Below are the code and all the weights of a small trained network. Each question names an input and a class and asks about switching units off, where a switched-off unit gives its printed mean instead of its output.

import numpy as np


def w(rows, s, z=0):
    codes = np.array(rows[::2]) - 128.0
    scale = np.full(codes.shape[1], s)
    scale[-1] = z or s
    return codes * scale


def f(y):
    return np.maximum(y, 0)


def log_softmax(a):
    a = a - a.max(-1, keepdims=True)
    return a - np.log(np.exp(a).sum(-1, keepdims=True))


def net(x, mask):
    res = np.array(x, float).reshape(1, 4) / 4 @ E
    y = f(res @ A[0][:, :-1].T + A[0][:, -1])
    res = res + np.where(mask, y, B[0][:, -1]) @ B[0][:, :-1]
    return log_softmax(res[-1] @ U[:, :-1].T + U[:, -1])


A, B = {}, {}
E = w([
[109,2,20,81,65,147,210,97,128,222],'x0',
[115,234,121,59,73,103,62,137,73,247],'x1',
[131,163,14,152,186,184,107,232,53,91],'x2',
[51,141,140,161,191,215,31,160,247,214],'x3',
],0.0098)
A[0] = w([
[169,200,209,152,170,161,77,136,113,42,253],'N0',
[132,169,73,93,90,13,111,143,94,162,100],'N1',
[158,155,1,145,159,237,131,209,67,89,135],'N2',
[177,107,135,94,104,111,167,119,83,62,46],'N3',
[89,106,208,97,50,100,132,40,212,129,71],'N4',
[110,16,36,62,108,176,185,135,137,194,71],'N5',
[193,129,109,79,114,95,150,109,99,63,121],'N6',
[136,111,203,112,101,114,160,118,160,137,66],'N7',
[90,145,151,172,153,153,132,128,155,134,23],'N8',
[118,34,135,174,177,125,164,128,162,37,64],'N9',
[83,99,86,117,163,163,96,127,242,133,79],'N10',
[125,125,130,135,156,185,62,165,196,194,104],'N11',
],0.0096,0.0028)
B[0] = w([
[211,105,226,147,10,151,132,25,112,161,241],'N0',
[127,187,73,102,139,80,61,108,127,122,187],'N1',
[199,136,135,31,124,222,189,128,142,93,246],'N2',
[194,107,150,175,251,8,143,47,110,129,189],'N3',
[162,142,128,66,165,162,199,172,179,120,219],'N4',
[133,176,213,207,85,204,99,68,80,195,253],'N5',
[240,87,108,141,162,115,106,98,146,170,190],'N6',
[157,123,166,118,154,226,187,141,230,21,171],'N7',
[137,132,129,180,184,125,145,92,99,121,162],'N8',
[30,203,156,2,80,34,30,90,128,198,217],'N9',
[215,83,97,153,172,65,125,96,111,126,206],'N10',
[148,78,112,101,221,64,101,95,130,138,222],'N11',
],0.0082,0.016)
U = w([
[171,145,128,59,150,194,212,127,165,75,95],'0',
[188,103,96,184,208,72,111,100,111,116,98],'1',
[145,144,183,221,61,168,126,92,119,141,101],'2',
[79,200,131,9,114,62,57,113,131,150,135],'3',
[158,108,119,110,96,125,135,122,137,121,254],'4',
[73,141,91,153,160,92,143,178,102,108,89],'5',
[106,154,78,211,105,137,140,174,159,91,92],'6',
[100,103,94,182,123,114,140,161,108,72,88],'7',
],0.013,0.0097)

Each question gives the input, the list of numbers given to net, and the class t.
The units are the neurons (one row each of A and B). Each row of codes is followed by its name. A weight is (code - 128) times the scale printed after its matrix; where a second scale follows, it is the last column's (A, B and U).
mask holds one flag per neuron, in row order. A switched-off neuron (its flag False) gives its mean, the last column of its row in B, instead of its output. The means were averaged over made-up inputs and are rounded, as every weight is.
A unit's drop is (log p(t) with every unit on - log p(t) with that unit switched off) / (log p(t) with every unit on - log p(t) with every unit switched off).
The circuit of an input: a set's keep is (log p(t) with only the set's units on - log p(t) with every unit switched off) / (log p(t) with every unit on - log p(t) with every unit switched off). Starting from all 12 units, units are removed one at a time, each time the one whose removal leaves the highest keep (on an exact tie, the one counted first), for as long as the keep stays at least 0.8.
units of the circuit, in order: the units of the circuit, biggest drop first
unit that matters most: the unit with the biggest drop
top k neurons: the k neurons with the biggest drops, biggest first
drop of u: that unit's drop, to one decimal
input [8,-5,5,6], class 2: unit that matters most	N5
input [-6,0,5,-3], class 2: top 2 neurons	N0, N4
input [5,5,1,5], class 1: top 3 neurons	N9, N11, N0
input [4,3,-1,4], class 1: units of the circuit, in order	N9, N2
input [3,-3,-4,5], class 1: top 2 neurons	N2, N10
input [-1,4,-8,8], class 0: top 2 neurons	N4, N7
input [-7,3,8,1], class 0: top 2 neurons	N2, N5
input [-2,5,-2,6], class 1: units of the circuit, in order	N9, N11
input [8,1,-6,0], class 2: top 2 neurons	N5, N2
input [-6,3,-1,-7], class 1: top 2 neurons	N3, N5
input [5,2,4,-4], class 2: top 3 neurons	N5, N4, N11
input [-3,2,-5,5], class 0: top 3 neurons	N4, N3, N9
input [-7,6,5,6], class 2: top 2 neurons	N0, N9
input [-7,-8,2,4], class 3: top 2 neurons	N9, N5
input [2,-5,0,5], class 1: unit that matters most	N10
input [2,4,7,-4], class 0: top 2 neurons	N2, N9
input [-3,4,7,3], class 0: drop of N9	0.1
input [-3,-8,3,4], class 3: drop of N6	0.0
input [-2,-6,-6,-7], class 1: drop of N2	3.2
input [8,7,2,8], class 1: unit that matters most	N11
